Here is a tiny trained network, its code and every weight. The questions are about switching its units off for an input and a class, where a switched-off unit gives its printed mean instead of its output.

import numpy as np


def w(rows, s, z=0):
    codes = np.array(rows[::2]) - 128.0
    scale = np.full(codes.shape[1], s)
    scale[-1] = z or s
    return codes * scale


def f(y):
    return y / 2 * (1 + np.tanh(0.7978845608 * (y + 0.044715 * y**3)))


def log_softmax(a):
    a = a - a.max(-1, keepdims=True)
    return a - np.log(np.exp(a).sum(-1, keepdims=True))


def net(x, mask):
    res = np.array(x, float).reshape(1, 4) / 4 @ E
    y = f(res @ A[0][:, :-1].T + A[0][:, -1])
    res = res + np.where(mask, y, B[0][:, -1]) @ B[0][:, :-1]
    return log_softmax(res[-1] @ U[:, :-1].T + U[:, -1])


A, B = {}, {}
E = w([
[194,187,103,167,84,208,117,208,179],'x0',
[142,109,152,116,129,44,57,148,204],'x1',
[151,156,244,98,150,108,158,170,171],'x2',
[172,82,135,75,244,126,119,168,120],'x3',
],0.011)
A[0] = w([
[149,111,43,131,123,155,81,124,143,63],'neuron 1',
[161,152,252,125,119,164,123,158,167,173],'neuron 2',
[165,71,88,126,215,175,96,197,143,84],'neuron 3',
[112,146,110,129,137,237,186,139,121,126],'neuron 4',
[123,106,48,134,131,114,71,131,127,98],'neuron 5',
[104,139,131,160,14,134,117,137,163,72],'neuron 6',
[178,168,78,141,104,215,103,202,164,2],'neuron 7',
[128,121,97,130,106,97,40,164,202,118],'neuron 8',
],0.013,0.0035)
B[0] = w([
[97,146,120,129,97,119,214,224,113,178],'neuron 1',
[105,103,13,112,91,159,182,174,133,251],'neuron 2',
[131,226,112,100,81,133,106,50,143,220],'neuron 3',
[250,97,89,106,167,126,116,151,100,214],'neuron 4',
[102,107,36,116,112,150,174,180,187,182],'neuron 5',
[142,207,110,72,126,135,115,81,143,222],'neuron 6',
[44,65,151,151,156,99,111,68,141,239],'neuron 7',
[239,91,140,156,201,146,125,114,54,210],'neuron 8',
],0.017,0.013)
U = w([
[96,152,107,165,124,135,230,216,172,113],'0',
[139,241,136,117,103,128,127,58,166,74],'1',
[41,8,132,140,160,77,130,27,141,228],'2',
[221,107,138,174,156,133,126,150,109,208],'3',
[145,114,122,142,88,133,113,137,130,184],'4',
[117,120,187,190,121,110,106,164,137,3],'5',
],0.012,0.0046)

Each question gives the input, the list of numbers given to net, and the class t.
The units are the neurons (one row each of A and B). Each row of codes is followed by its name. A weight is (code - 128) times the scale printed after its matrix; where a second scale follows, it is the last column's (A, B and U).
mask holds one flag per neuron, in row order. A switched-off neuron (its flag False) gives its mean, the last column of its row in B, instead of its output. The means were averaged over made-up inputs and are rounded, as every weight is.
A unit's drop is (log p(t) with every unit on - log p(t) with that unit switched off) / (log p(t) with every unit on - log p(t) with every unit switched off).
The circuit of an input: a set's keep is (log p(t) with only the set's units on - log p(t) with every unit switched off) / (log p(t) with every unit on - log p(t) with every unit switched off). Starting from all 8 units, units are removed one at a time, each time the one whose removal leaves the highest keep (on an exact tie, the one counted first), for as long as the keep stays at least 0.8.
circuit, biggest first: the units of the circuit, biggest drop first
unit that matters most: the unit with the biggest drop
k most important neurons: the k neurons with the biggest drops, biggest first
drop of u: that unit's drop, to one decimal
input [-1,-4,3,6], class 1: 2 most important neurons	neuron 3; neuron 8
input [-4,5,8,1], class 0: unit that matters most	neuron 2
input [7,-4,-5,-6], class 2: 2 most important neurons	neuron 7; neuron 3
input [7,4,8,7], class 0: 2 most important neurons	neuron 2; neuron 6
input [0,8,-8,-2], class 0: 3 most important neurons	neuron 5; neuron 1; neuron 4
input [-6,0,-5,6], class 1: circuit, biggest first	neuron 7; neuron 3
input [-6,-7,-7,-8], class 1: 3 most important neurons	neuron 2; neuron 6; neuron 8
input [8,2,-2,-7], class 2: 3 most important neurons	neuron 7; neuron 3; neuron 8
input [8,0,-4,8], class 1: 2 most important neurons	neuron 3; neuron 1
input [-5,6,-7,-4], class 0: 2 most important neurons	neuron 5; neuron 7
input [6,3,-5,5], class 2: 3 most important neurons	neuron 7; neuron 6; neuron 2
input [-3,8,-7,2], class 3: 3 most important neurons	neuron 8; neuron 2; neuron 7
input [-4,6,-2,1], class 3: 2 most important neurons	neuron 7; neuron 8
input [8,-8,6,6], class 2: circuit, biggest first	neuron 7
input [-1,-6,-7,2], class 0: 2 most important neurons	neuron 1; neuron 8
input [0,4,6,6], class 0: 2 most important neurons	neuron 2; neuron 6
input [-6,-2,-6,4], class 0: circuit, biggest first	neuron 7; neuron 5
input [-5,-1,-2,-5], class 1: drop of neuron 4	-0.1
input [7,2,3,-2], class 2: drop of neuron 7	1.2
input [-2,7,-3,-3], class 3: unit that matters most	neuron 8
input [8,-7,1,-4], class 2: drop of neuron 3	0.0
